Below is a small trained network, with its code and all its weights. Each question gives an input and a target symbol and asks what happens when units are switched off, that is, made to give their printed mean instead of their output.

import numpy as np


def w(rows, s, z=0):
    codes = np.array(rows[::2]) - 128.0
    scale = np.full(codes.shape[1], s)
    scale[-1] = z or s
    return codes * scale


def norm(h):
    return h / np.sqrt((h * h).mean(-1, keepdims=True) + 1e-5)


def f(y):
    return y / 2 * (1 + np.tanh(0.7978845608 * (y + 0.044715 * y**3)))


def softmax(a):
    e = np.exp(a - a.max(-1, keepdims=True))
    return e / e.sum(-1, keepdims=True)


def log_softmax(a):
    a = a - a.max(-1, keepdims=True)
    return a - np.log(np.exp(a).sum(-1, keepdims=True))


def net(x, mask):
    ids = ['αδεζηθλμξπστφψω'.index(c) for c in x.split()]
    T = len(ids)
    res = E[ids] + P[:T]
    q, k, v = (norm(res) @ M[0].T for M in (Q, K, V))
    z = softmax(np.where(np.tri(T) > 0, q @ k.T / 3**0.5, -1e9)) @ v
    res = res + np.where(mask[0], z, O[0][:, -1]) @ O[0][:, :-1]
    y = f(norm(res) @ A[0][:, :-1].T + A[0][:, -1])
    res = res + np.where(mask[1:9], y, B[0][:, -1]) @ B[0][:, :-1]
    return log_softmax(norm(res)[-1] @ U[:, :-1].T + U[:, -1])


Q, K, V, O, A, B = {}, {}, {}, {}, {}, {}
E = w([
[101,110,148],'α',
[176,129,95],'δ',
[141,108,130],'ε',
[93,130,128],'ζ',
[118,71,108],'η',
[86,133,153],'θ',
[140,84,132],'λ',
[123,118,145],'μ',
[107,93,146],'ξ',
[152,152,22],'π',
[112,67,137],'σ',
[62,143,160],'τ',
[120,185,76],'φ',
[163,150,254],'ψ',
[81,100,159],'ω',
],0.023)
P = w([
[252,196,172],'0',
[78,67,117],'1',
[80,77,75],'2',
[79,81,95],'3',
[84,75,96],'4',
[76,59,100],'5',
[90,69,96],'6',
[82,80,76],'7',
],0.011)
Q[0] = w([
[250,222,180],'H1',
[238,203,61],'H1',
[117,203,38],'H1',
],0.025)
K[0] = w([
[5,25,162],'H1',
[33,56,25],'H1',
[69,184,36],'H1',
],0.025)
V[0] = w([
[46,157,38],'H1',
[143,2,45],'H1',
[60,62,220],'H1',
],0.033)
O[0] = w([
[29,165,169,1],'H1',
[90,4,148,58],'H1',
[190,117,214,92],'H1',
],0.036,0.027)
A[0] = w([
[128,129,143,170],'N1',
[165,76,76,112],'N2',
[108,48,146,113],'N3',
[103,210,134,138],'N4',
[154,174,86,122],'N5',
[60,101,134,126],'N6',
[139,162,252,254],'N7',
[179,132,186,233],'N8',
],0.046,0.0068)
B[0] = w([
[127,109,129,128],'N1',
[80,114,224,254],'N2',
[61,174,39,180],'N3',
[37,28,121,186],'N4',
[137,184,201,255],'N5',
[208,64,102,161],'N6',
[59,19,2,164],'N7',
[91,60,24,218],'N8',
],0.057,0.019)
U = w([
[173,10,151,42],'α',
[96,164,15,69],'δ',
[233,57,165,106],'ε',
[124,145,229,153],'ζ',
[133,230,18,30],'η',
[170,159,119,255],'θ',
[95,230,110,174],'λ',
[22,210,87,75],'μ',
[215,87,19,89],'ξ',
[139,54,251,54],'π',
[125,116,73,188],'σ',
[191,165,119,190],'τ',
[146,167,164,231],'φ',
[60,174,218,66],'ψ',
[17,103,169,146],'ω',
],0.017,0.0063)

Each question gives the input, a string of symbols that net reads in full, and the target symbol t.
The units are the heads (3 rows each of Q, K, V and O) and the neurons (one row each of A and B). Each row of codes is followed by its name. A weight is (code - 128) times the scale printed after its matrix; where a second scale follows, it is the last column's (O, A, B and U).
mask holds one flag per unit, heads first, then neurons. A switched-off unit (its flag False) gives its mean, the last column of its rows in O or B, instead of its output. The means were averaged over made-up inputs and are rounded, as every weight is.
A unit's drop is (log p(t) with every unit on - log p(t) with that unit switched off) / (log p(t) with every unit on - log p(t) with every unit switched off).
The circuit of an input: a set's keep is (log p(t) with only the set's units on - log p(t) with every unit switched off) / (log p(t) with every unit on - log p(t) with every unit switched off). Starting from all 9 units, units are removed one at a time, each time the one whose removal leaves the highest keep (on an exact tie, the one counted first), for as long as the keep stays at least 0.8.
units of the circuit, in order: the units of the circuit, biggest drop first
k most important neurons: the k neurons with the biggest drops, biggest first
drop when u is switched off: that unit's drop, to one decimal
input ω μ φ ζ, target ξ: most important neuron => (N8)
input η η α ω θ δ ζ ω, target ω: units of the circuit, in order => (H1, N2, N3)
input η η π ξ, target ω: 2 most important neurons => (N2, N3)
input η φ π ω σ, target ω: 2 most important neurons => (N2, N3)
input ω μ σ μ η ψ σ η, target ξ: units of the circuit, in order => (H1, N8)
input φ φ σ φ ξ η η α, target μ: 2 most important neurons => (N2, N4)
input ζ θ ω θ, target λ: units of the circuit, in order => (H1, N5)
input η ζ φ θ π φ η φ, target ω: 3 most important neurons => (N8, N4, N7)
input λ ω π ω φ ξ θ, target π: units of the circuit, in order => (N2, H1)
input ω ω η ξ τ μ λ, target ξ: 2 most important neurons => (N8, N7)
input α τ π φ π, target ω: 3 most important neurons => (N8, N4, N7)
input δ η σ, target ψ: 2 most important neurons => (N8, N2)
input ξ η ω τ ξ τ, target ε: drop when N1 is switched off => 0.0
input φ θ ε, target μ: drop when H1 is switched off => 2.0
input θ σ ξ, target η: drop when H1 is switched off => 1.9
input φ δ η θ, target μ: units of the circuit, in order => (H1)
